Below are the code and all the weights of a small trained network. Each question names an input and a target symbol and asks about switching units off, where a switched-off unit gives its printed mean instead of its output.

import numpy as np


def w(rows, s, z=0):
    codes = np.array(rows[::2]) - 128.0
    scale = np.full(codes.shape[1], s)
    scale[-1] = z or s
    return codes * scale


def f(y):
    return np.maximum(y, 0)


def softmax(a):
    e = np.exp(a - a.max(-1, keepdims=True))
    return e / e.sum(-1, keepdims=True)


def log_softmax(a):
    a = a - a.max(-1, keepdims=True)
    return a - np.log(np.exp(a).sum(-1, keepdims=True))


def net(x, mask):
    ids = ['ΣΨΩβγεζλμπφ'.index(c) for c in x.split()]
    T = len(ids)
    res = E[ids] + P[:T]
    r = res
    for j in range(2):
        rows = slice(2 * j, 2 * j + 2)
        q, k, v = (r @ M[0][rows].T for M in (Q, K, V))
        z = softmax(np.where(np.tri(T) > 0, q @ k.T / 2**0.5, -1e9)) @ v
        o = O[0][rows]
        res = res + np.where(mask[j], z, o[:, -1]) @ o[:, :-1]
    y = f(res @ A[0][:, :-1].T + A[0][:, -1])
    res = res + np.where(mask[2:10], y, B[0][:, -1]) @ B[0][:, :-1]
    return log_softmax(res[-1] @ U[:, :-1].T + U[:, -1])


Q, K, V, O, A, B = {}, {}, {}, {}, {}, {}
E = w([
[126,129,161],'Σ',
[192,126,103],'Ψ',
[143,135,104],'Ω',
[254,52,171],'β',
[137,131,115],'γ',
[129,142,134],'ε',
[143,114,110],'ζ',
[129,164,119],'λ',
[105,129,236],'μ',
[129,155,129],'π',
[139,101,126],'φ',
],0.023)
P = w([
[44,129,63],'0',
[127,84,120],'1',
[145,134,98],'2',
[169,139,137],'3',
[170,166,160],'4',
[160,211,170],'5',
[151,255,184],'6',
[155,243,135],'7',
],0.0087)
Q[0] = w([
[226,238,128],'H1',
[219,121,196],'H1',
[253,227,73],'H2',
[207,76,195],'H2',
],0.007)
K[0] = w([
[135,140,168],'H1',
[145,173,135],'H1',
[166,189,145],'H2',
[211,251,121],'H2',
],0.015)
V[0] = w([
[179,52,120],'H1',
[151,76,254],'H1',
[164,160,189],'H2',
[134,193,183],'H2',
],0.014)
O[0] = w([
[95,138,4,218],'H1',
[45,76,103,254],'H1',
[175,62,51,187],'H2',
[168,49,146,126],'H2',
],0.011,0.012)
A[0] = w([
[75,92,86,241],'N1',
[31,167,157,254],'N2',
[37,157,77,78],'N3',
[198,118,117,177],'N4',
[8,199,157,221],'N5',
[146,180,88,57],'N6',
[170,187,156,14],'N7',
[167,101,131,138],'N8',
],0.012,0.0053)
B[0] = w([
[176,134,231,252],'N1',
[189,148,62,161],'N2',
[152,48,181,192],'N3',
[39,253,138,165],'N4',
[169,116,5,160],'N5',
[39,63,150,142],'N6',
[29,133,139,134],'N7',
[75,187,151,155],'N8',
],0.0065,0.02)
U = w([
[67,143,110,1],'Σ',
[38,167,93,130],'Ψ',
[65,169,91,166],'Ω',
[49,60,32,103],'β',
[141,177,89,129],'γ',
[179,168,139,122],'ε',
[108,162,49,149],'ζ',
[111,190,229,183],'λ',
[1,104,232,147],'μ',
[185,182,193,119],'π',
[226,157,40,156],'φ',
],0.0084,0.006)

Each question gives the input, a string of symbols that net reads in full, and the target symbol t.
The units are the heads (2 rows each of Q, K, V and O) and the neurons (one row each of A and B). Each row of codes is followed by its name. A weight is (code - 128) times the scale printed after its matrix; where a second scale follows, it is the last column's (O, A, B and U).
mask holds one flag per unit, heads first, then neurons. A switched-off unit (its flag False) gives its mean, the last column of its rows in O or B, instead of its output. The means were averaged over made-up inputs and are rounded, as every weight is.
A unit's drop is (log p(t) with every unit on - log p(t) with that unit switched off) / (log p(t) with every unit on - log p(t) with every unit switched off).
The circuit of an input: a set's keep is (log p(t) with only the set's units on - log p(t) with every unit switched off) / (log p(t) with every unit on - log p(t) with every unit switched off). Starting from all 10 units, units are removed one at a time, each time the one whose removal leaves the highest keep (on an exact tie, the one counted first), for as long as the keep stays at least 0.8.
units of the circuit, in order: the units of the circuit, biggest drop first
k most important neurons: the k neurons with the biggest drops, biggest first
which heads matter: for each layer, one digit per head in row order, 1 if its drop is at least 0.15 and else 0, layers parted by /
input λ μ λ β, target λ: units of the circuit, in order -> H1; N4
input β λ β π φ β β γ, target β: which heads matter -> 10
input φ λ φ β β λ, target β: which heads matter -> 10
input μ β μ ζ, target μ: 3 most important neurons -> N1; N5; N2
input β β λ μ β, target μ: units of the circuit, in order -> H1; N5
input β β β β φ λ β π, target β: units of the circuit, in order -> H1; N3
input φ β γ λ φ Ω β λ, target β: which heads matter -> 00
input β λ φ β φ β π, target β: which heads matter -> 10
input ζ μ β β φ μ γ, target μ: which heads matter -> 11
input ζ β β Ψ, target β: most important neuron -> N6
input φ Ψ λ φ Ψ β β Ψ, target β: which heads matter -> 10
input ε ε β β μ, target β: units of the circuit, in order -> N5; H1
input β λ β μ β β ζ, target β: 2 most important neurons -> N4; N8
input Ψ β μ λ β ζ μ φ, target μ: units of the circuit, in order -> H1; H2; N5
input γ γ μ ζ μ φ, target μ: units of the circuit, in order -> H1
input ζ Ψ λ λ β β λ β, target λ: units of the circuit, in order -> N4; H1
input μ β β μ β β Ω, target β: 2 most important neurons -> N4; N8
input μ β ε β β μ μ π, target μ: 2 most important neurons -> N1; N5
input φ β Ψ μ ε λ μ ε, target μ: 2 most important neurons -> N5; N2
input φ φ ζ, target φ: which heads matter -> 01
input β β Ψ μ φ β γ, target β: 3 most important neurons -> N4; N3; N8
input β φ β μ, target β: units of the circuit, in order -> H1; N5
input β Ψ φ μ, target φ: units of the circuit, in order -> N5; N2; H2
input μ ζ μ λ φ μ π, target μ: most important neuron -> N5
